Below are the code and all the weights of a small trained network. Each question names an input and a class and asks about switching units off, where a switched-off unit gives its printed mean instead of its output.

import numpy as np


def w(rows, s, z=0):
    codes = np.array(rows[::2]) - 128.0
    scale = np.full(codes.shape[1], s)
    scale[-1] = z or s
    return codes * scale


def f(y):
    return y / 2 * (1 + np.tanh(0.7978845608 * (y + 0.044715 * y**3)))


def log_softmax(a):
    a = a - a.max(-1, keepdims=True)
    return a - np.log(np.exp(a).sum(-1, keepdims=True))


def net(x, mask):
    res = np.array(x, float).reshape(1, 3) / 4 @ E
    y = f(res @ A[0][:, :-1].T + A[0][:, -1])
    res = res + np.where(mask, y, B[0][:, -1]) @ B[0][:, :-1]
    return log_softmax(res[-1] @ U[:, :-1].T + U[:, -1])


A, B = {}, {}
E = w([
[74,128,48,92,104,6,84,111,80],'x0',
[144,138,171,81,154,125,88,217,99],'x1',
[141,199,119,147,172,87,55,215,147],'x2',
],0.012)
A[0] = w([
[140,84,188,66,128,2,54,129,63,251],'N1',
[158,230,130,147,116,195,113,198,114,53],'N2',
[165,115,134,207,155,127,173,84,138,21],'N3',
[57,120,77,240,48,203,198,129,179,221],'N4',
[153,135,197,45,147,172,62,197,109,251],'N5',
[47,210,83,153,229,123,86,133,218,172],'N6',
],0.0062,0.0023)
B[0] = w([
[95,199,102,76,149,163,196,89,254,225],'N1',
[50,180,220,119,239,125,32,112,131,178],'N2',
[125,117,183,189,98,131,112,103,82,167],'N3',
[141,122,214,117,24,107,66,46,161,254],'N4',
[86,135,21,177,152,135,138,105,159,221],'N5',
[158,122,135,150,171,94,24,165,123,186],'N6',
],0.0091,0.0074)
U = w([
[76,156,16,71,76,148,225,71,177,251],'0',
[228,130,139,160,55,127,173,17,191,250],'1',
[116,141,174,102,90,101,111,168,88,5],'2',
[188,193,91,139,108,96,65,124,195,237],'3',
[70,189,132,179,245,254,92,153,195,198],'4',
[148,100,148,187,176,79,211,174,75,5],'5',
[111,116,90,147,139,155,143,160,62,5],'6',
],0.0061,0.0023)

Each question gives the input, the list of numbers given to net, and the class t.
The units are the neurons (one row each of A and B). Each row of codes is followed by its name. A weight is (code - 128) times the scale printed after its matrix; where a second scale follows, it is the last column's (A, B and U).
mask holds one flag per neuron, in row order. A switched-off neuron (its flag False) gives its mean, the last column of its row in B, instead of its output. The means were averaged over made-up inputs and are rounded, as every weight is.
A unit's drop is (log p(t) with every unit on - log p(t) with that unit switched off) / (log p(t) with every unit on - log p(t) with every unit switched off).
The circuit of an input: a set's keep is (log p(t) with only the set's units on - log p(t) with every unit switched off) / (log p(t) with every unit on - log p(t) with every unit switched off). Starting from all 6 units, units are removed one at a time, each time the one whose removal leaves the highest keep (on an exact tie, the one counted first), for as long as the keep stays at least 0.8.
circuit, biggest first: the units of the circuit, biggest drop first
most important unit: the unit with the biggest drop
top k neurons: the k neurons with the biggest drops, biggest first
drop of u: that unit's drop, to one decimal
input [5,6,6], class 4: most important unit => N1
input [8,6,6], class 4: circuit, biggest first => (N1, N4)
input [8,7,5], class 4: top 3 neurons => (N1, N6, N4)
input [3,3,3], class 4: circuit, biggest first => (N4, N1)
input [8,4,4], class 0: top 3 neurons => (N1, N2, N4)
input [6,8,8], class 4: circuit, biggest first => (N1, N2)
input [-3,8,-7], class 0: top 3 neurons => (N5, N2, N6)
input [7,6,6], class 4: top 4 neurons => (N1, N4, N6, N5)
input [8,4,2], class 0: drop of N1 => 0.8
input [8,5,1], class 0: drop of N1 => 0.6
input [8,7,2], class 0: drop of N1 => 0.6
